Below are the code and all the weights of a small trained network. Each question names an input and a target symbol and asks about switching units off, where a switched-off unit gives its printed mean instead of its output.

import numpy as np


def w(rows, s, z=0):
    codes = np.array(rows[::2]) - 128.0
    scale = np.full(codes.shape[1], s)
    scale[-1] = z or s
    return codes * scale


def f(y):
    return y / 2 * (1 + np.tanh(0.7978845608 * (y + 0.044715 * y**3)))


def softmax(a):
    e = np.exp(a - a.max(-1, keepdims=True))
    return e / e.sum(-1, keepdims=True)


def log_softmax(a):
    a = a - a.max(-1, keepdims=True)
    return a - np.log(np.exp(a).sum(-1, keepdims=True))


def net(x, mask):
    ids = ['αβδεζθλμξπστφψω'.index(c) for c in x.split()]
    T = len(ids)
    res = E[ids] + P[:T]
    u = 0
    for l in range(3):
        q, k, v = (res @ M[l].T for M in (Q, K, V))
        z = softmax(np.where(np.tri(T) > 0, q @ k.T / 3**0.5, -1e9)) @ v
        res = res + np.where(mask[u], z, O[l][:, -1]) @ O[l][:, :-1]
        u += 1
        y = f(res @ A[l][:, :-1].T + A[l][:, -1])
        res = res + np.where(mask[u : u + 4], y, B[l][:, -1]) @ B[l][:, :-1]
        u += 4
    return log_softmax(res[-1] @ U[:, :-1].T + U[:, -1])


Q, K, V, O, A, B = {}, {}, {}, {}, {}, {}
E = w([
[173,157,195,72,176,143,173,253,126],'α',
[172,82,173,123,119,117,52,71,78],'β',
[100,131,98,183,84,100,118,107,43],'δ',
[126,73,178,152,102,135,142,96,105],'ε',
[123,110,211,187,170,107,86,56,112],'ζ',
[113,160,125,85,84,166,147,147,96],'θ',
[181,156,79,50,128,75,117,131,96],'λ',
[85,194,143,236,48,63,70,33,113],'μ',
[168,66,178,73,75,129,61,36,124],'ξ',
[101,153,225,178,59,179,95,97,92],'π',
[200,225,141,109,164,58,119,202,90],'σ',
[163,125,119,135,71,146,114,224,97],'τ',
[180,53,199,83,124,172,135,117,65],'φ',
[148,243,128,142,109,47,73,79,113],'ψ',
[172,185,178,66,69,133,86,58,118],'ω',
],0.012)
P = w([
[128,121,103,101,148,157,154,158,164],'0',
[62,125,199,105,17,87,145,139,51],'1',
[199,103,78,178,102,185,142,182,176],'2',
[171,241,140,84,150,161,151,82,65],'3',
[60,95,186,84,77,54,119,115,72],'4',
[221,108,59,191,102,205,142,160,194],'5',
[181,239,130,101,142,179,154,70,61],'6',
[41,91,175,95,97,45,106,126,78],'7',
[239,126,30,198,124,223,146,148,216],'8',
[174,241,120,124,114,197,168,71,74],'9',
[11,88,173,113,93,51,92,119,83],'10',
[161,107,53,209,126,172,112,134,195],'11',
],0.011)
Q[0] = w([
[42,120,136,108,158,78,75,165,164],'L0H1',
[230,190,55,190,37,212,47,112,122],'L0H1',
[78,158,43,79,118,18,107,254,87],'L0H1',
],0.0081)
K[0] = w([
[41,150,242,117,128,80,109,119,118],'L0H1',
[187,165,42,217,126,189,148,84,131],'L0H1',
[113,211,178,69,131,1,151,186,52],'L0H1',
],0.0073)
V[0] = w([
[97,184,160,156,148,178,154,144,124],'L0H1',
[84,147,161,92,169,62,99,164,143],'L0H1',
[96,175,254,84,83,115,120,216,154],'L0H1',
],0.0058)
O[0] = w([
[130,132,180,211,111,216,118,166,119,100],'L0H1',
[27,4,155,64,21,138,12,78,96,2],'L0H1',
[140,85,133,161,65,175,92,89,82,134],'L0H1',
],0.0047,0.0026)
A[0] = w([
[128,60,74,89,97,146,112,174,225,5],'L0N1',
[45,180,158,167,165,113,116,130,92,76],'L0N2',
[114,105,154,131,111,127,134,150,254,80],'L0N3',
[107,128,124,126,74,132,158,93,25,2],'L0N4',
],0.0093,0.0045)
B[0] = w([
[94,198,84,85,64,1,207,110,188,122],'L0N1',
[198,65,98,11,149,152,137,72,112,201],'L0N2',
[39,74,184,168,8,91,233,135,113,123],'L0N3',
[156,154,180,102,202,91,124,150,208,254],'L0N4',
],0.0087,0.003)
Q[1] = w([
[111,104,131,158,20,70,152,169,124],'L1H1',
[165,127,127,125,100,141,175,73,62],'L1H1',
[72,92,152,144,113,92,85,155,249],'L1H1',
],0.013)
K[1] = w([
[144,107,106,133,28,85,196,135,22],'L1H1',
[193,116,68,237,118,183,200,55,195],'L1H1',
[14,109,195,81,98,100,85,135,1],'L1H1',
],0.009)
V[1] = w([
[127,169,71,145,213,178,2,162,87],'L1H1',
[147,55,193,203,188,145,75,91,199],'L1H1',
[173,205,132,78,107,139,16,133,187],'L1H1',
],0.0087)
O[1] = w([
[111,147,2,104,99,170,141,167,6,94],'L1H1',
[175,90,151,146,53,75,228,64,75,212],'L1H1',
[61,213,198,179,212,132,212,130,68,253],'L1H1',
],0.0078,0.0034)
A[1] = w([
[150,170,154,75,189,49,91,45,100,7],'L1N1',
[119,99,47,233,2,80,118,220,185,10],'L1N2',
[190,135,113,215,143,65,78,252,107,5],'L1N3',
[201,33,132,254,192,102,55,220,63,72],'L1N4',
],0.0058,0.0029)
B[1] = w([
[96,77,159,156,99,181,188,224,126,253],'L1N1',
[1,140,104,155,163,122,99,94,187,157],'L1N2',
[79,60,171,134,191,53,208,35,102,153],'L1N3',
[72,88,153,107,100,159,242,31,150,159],'L1N4',
],0.0093,0.0045)
Q[2] = w([
[254,191,132,188,108,226,162,120,86],'L2H1',
[89,98,144,187,85,70,231,151,195],'L2H1',
[177,163,155,60,137,211,116,80,108],'L2H1',
],0.0092)
K[2] = w([
[219,209,44,246,153,182,222,166,186],'L2H1',
[134,66,254,150,78,116,103,65,57],'L2H1',
[231,59,175,216,195,138,235,105,196],'L2H1',
],0.0066)
V[2] = w([
[99,189,128,184,79,129,43,40,124],'L2H1',
[214,142,138,19,175,107,28,88,80],'L2H1',
[149,160,131,86,213,63,109,2,133],'L2H1',
],0.0091)
O[2] = w([
[162,86,114,254,242,64,147,215,56,75],'L2H1',
[120,235,118,151,82,108,197,136,125,1],'L2H1',
[62,123,50,165,109,69,220,228,127,135],'L2H1',
],0.0089,0.0063)
A[2] = w([
[229,71,90,165,38,167,255,160,73,64],'L2N1',
[34,187,159,135,145,159,109,222,72,60],'L2N2',
[150,90,198,96,99,57,166,85,85,2],'L2N3',
[75,31,139,145,105,147,180,157,205,34],'L2N4',
],0.0075,0.0097)
B[2] = w([
[82,145,188,90,200,118,71,29,182,252],'L2N1',
[88,81,120,255,73,121,160,16,248,160],'L2N2',
[58,165,70,164,134,168,60,144,160,206],'L2N3',
[145,199,162,150,145,213,231,131,90,161],'L2N4',
],0.0088,0.0038)
U = w([
[125,145,246,81,92,73,160,211,119,195],'α',
[98,86,148,81,111,39,105,71,107,176],'β',
[64,99,74,119,71,180,125,97,61,153],'δ',
[207,142,122,114,61,164,165,101,113,118],'ε',
[168,154,160,153,129,166,169,108,87,71],'ζ',
[105,130,94,114,173,175,66,170,187,116],'θ',
[155,120,51,79,124,138,130,163,95,243],'λ',
[113,157,117,200,129,124,61,73,133,51],'μ',
[221,66,106,127,67,60,124,132,188,184],'ξ',
[198,145,144,174,105,166,88,101,61,79],'π',
[126,214,157,63,167,123,168,90,1,32],'σ',
[89,154,108,117,153,163,117,135,197,67],'τ',
[151,133,132,84,122,171,113,95,162,1],'φ',
[147,149,137,142,170,59,120,151,89,147],'ψ',
[192,228,143,135,159,172,78,126,96,101],'ω',
],0.0076,0.0059)

Each question gives the input, a string of symbols that net reads in full, and the target symbol t.
The units are the heads (3 rows each of Q, K, V and O) and the neurons (one row each of A and B). Each row of codes is followed by its name. A weight is (code - 128) times the scale printed after its matrix; where a second scale follows, it is the last column's (O, A, B and U).
mask holds one flag per unit, layer by layer, with each layer's heads first. A switched-off unit (its flag False) gives its mean, the last column of its rows in O or B, instead of its output. The means were averaged over made-up inputs and are rounded, as every weight is.
A unit's drop is (log p(t) with every unit on - log p(t) with that unit switched off) / (log p(t) with every unit on - log p(t) with every unit switched off).
The circuit of an input: a set's keep is (log p(t) with only the set's units on - log p(t) with every unit switched off) / (log p(t) with every unit on - log p(t) with every unit switched off). Starting from the 12 units with the biggest drops (on a tie, the unit counted first), units are removed one at a time, each time the one whose removal leaves the highest keep (on an exact tie, the one counted first), for as long as the keep stays at least 0.8.
units of the circuit, in order: the units of the circuit, biggest drop first
k most important neurons: the k neurons with the biggest drops, biggest first
k most important neurons of layer l: the k neurons of layer l with the biggest drops, biggest first
input β φ τ, target τ: 2 most important neurons	L1N2, L0N1
input ζ μ φ, target φ: units of the circuit, in order	L2H1
input β ξ ζ λ μ φ ψ δ ξ ψ, target α: 3 most important neurons	L1N1, L0N3, L0N1
input ξ ζ β μ ψ ψ θ δ φ φ, target ε: units of the circuit, in order	L2H1, L0H1, L1H1
input τ ζ π θ π β ε ψ α, target α: units of the circuit, in order	L0N3, L0N1
input ζ β μ ζ β ξ ψ ζ ζ φ, target β: units of the circuit, in order	L1H1, L2N1, L2H1
input σ α β, target β: 2 most important neurons of layer 2	L2N1, L2N4
input ζ ζ ζ ζ τ β, target β: 2 most important neurons	L2N1, L1N1
input φ ω λ α, target τ: units of the circuit, in order	L1H1, L2N2, L2H1, L1N1
input ξ τ σ ζ σ ξ β ξ μ π, target ψ: units of the circuit, in order	L2H1, L1N1, L0H1
input π π β β φ ε ζ, target ξ: 2 most important neurons	L0N4, L0N3
input α ω ζ τ α λ θ ψ σ, target σ: 2 most important neurons	L1N3, L1N1
input τ ζ ε θ ε ζ δ, target β: 3 most important neurons	L2N1, L1N1, L0N2
input ζ ξ ζ ξ ζ δ, target δ: 3 most important neurons	L0N4, L1N2, L1N1
input ψ ψ μ ψ β δ μ ξ ζ τ, target β: units of the circuit, in order	L1H1, L2N1
input β ε ξ ξ ζ ε ω ζ σ, target σ: units of the circuit, in order	L1H1, L1N3
input τ ξ θ β ξ μ ε τ ζ β ζ, target δ: 3 most important neurons	L1N1, L2N3, L0N2
input τ ζ τ μ ε ζ ζ α θ ε, target ω: 2 most important neurons of layer 1	L1N4, L1N1
input φ β β π ζ ζ μ, target β: 2 most important neurons	L2N1, L1N1
input ξ δ τ δ, target θ: 2 most important neurons of layer 0	L0N1, L0N4
input β δ τ τ ζ ξ ε ψ ζ ζ, target β: most important neuron of layer 1	L1N1
input λ α ξ ψ α δ θ ξ μ ζ, target ψ: 2 most important neurons	L1N1, L0N4
input τ ψ μ ζ ζ φ ξ, target ε: most important neuron	L1N1
input ε λ θ β ζ ζ ε ζ ζ, target ζ: 3 most important neurons of layer 0	L0N2, L0N3, L0N1
